Below are the code and all the weights of a small trained network. Each question names an input and a class and asks about switching units off, where a switched-off unit gives its printed mean instead of its output.

import numpy as np


def w(rows, s, z=0):
    codes = np.array(rows[::2]) - 128.0
    scale = np.full(codes.shape[1], s)
    scale[-1] = z or s
    return codes * scale


def f(y):
    return np.maximum(y, 0)


def log_softmax(a):
    a = a - a.max(-1, keepdims=True)
    return a - np.log(np.exp(a).sum(-1, keepdims=True))


def net(x, mask):
    res = np.array(x, float).reshape(1, 5) / 4 @ E
    y = f(res @ A[0][:, :-1].T + A[0][:, -1])
    res = res + np.where(mask, y, B[0][:, -1]) @ B[0][:, :-1]
    return log_softmax(res[-1] @ U[:, :-1].T + U[:, -1])


A, B = {}, {}
E = w([
[101,188,103,126],'x0',
[222,145,70,2],'x1',
[117,137,235,34],'x2',
[131,128,43,236],'x3',
[127,129,125,128],'x4',
],0.0075)
A[0] = w([
[127,136,121,253,116],'n1',
[129,167,224,169,18],'n2',
[164,136,120,86,86],'n3',
[11,76,179,129,219],'n4',
[255,119,16,109,254],'n5',
[146,177,221,63,104],'n6',
[70,132,217,167,112],'n7',
],0.0082,0.0044)
B[0] = w([
[236,157,180,220,221],'n1',
[83,140,90,76,153],'n2',
[211,178,143,188,153],'n3',
[53,81,180,122,222],'n4',
[2,174,133,106,255],'n5',
[219,198,189,157,196],'n6',
[71,95,150,83,193],'n7',
],0.0085,0.0084)
U = w([
[65,158,85,162,209],'0',
[81,149,85,11,158],'1',
[233,211,109,175,3],'2',
],0.011,0.003)

Each question gives the input, the list of numbers given to net, and the class t.
The units are the neurons (one row each of A and B). Each row of codes is followed by its name. A weight is (code - 128) times the scale printed after its matrix; where a second scale follows, it is the last column's (A, B and U).
mask holds one flag per neuron, in row order. A switched-off neuron (its flag False) gives its mean, the last column of its row in B, instead of its output. The means were averaged over made-up inputs and are rounded, as every weight is.
A unit's drop is (log p(t) with every unit on - log p(t) with that unit switched off) / (log p(t) with every unit on - log p(t) with every unit switched off).
The circuit of an input: a set's keep is (log p(t) with only the set's units on - log p(t) with every unit switched off) / (log p(t) with every unit on - log p(t) with every unit switched off). Starting from all 7 units, units are removed one at a time, each time the one whose removal leaves the highest keep (on an exact tie, the one counted first), for as long as the keep stays at least 0.8.
circuit, biggest first: the units of the circuit, biggest drop first
most important unit: the unit with the biggest drop
top k neurons: the k neurons with the biggest drops, biggest first
drop of u: that unit's drop, to one decimal
input [1,4,8,-5,-3], class 2: most important unit : n6
input [1,7,6,0,-5], class 2: top 2 neurons : [n6, n3]
input [1,-7,5,-4,1], class 1: top 2 neurons : [n7, n1]
input [6,-8,2,-2,-5], class 1: circuit, biggest first : [n7, n2]
input [-2,-5,-1,2,4], class 2: top 2 neurons : [n1, n5]
input [-7,-2,-5,4,-2], class 2: top 3 neurons : [n1, n4, n7]
input [5,-6,4,0,-5], class 1: top 2 neurons : [n7, n2]
input [3,3,6,-3,1], class 2: top 2 neurons : [n6, n5]
input [3,-5,-3,4,0], class 2: top 2 neurons : [n1, n5]
input [7,-7,-6,2,2], class 2: drop of n5 : 0.2
input [8,-6,-7,7,-3], class 2: drop of n1 : 0.9
input [8,3,8,-6,5], class 2: drop of n6 : 0.7
input [-1,-4,-7,6,-7], class 2: drop of n7 : 0.0
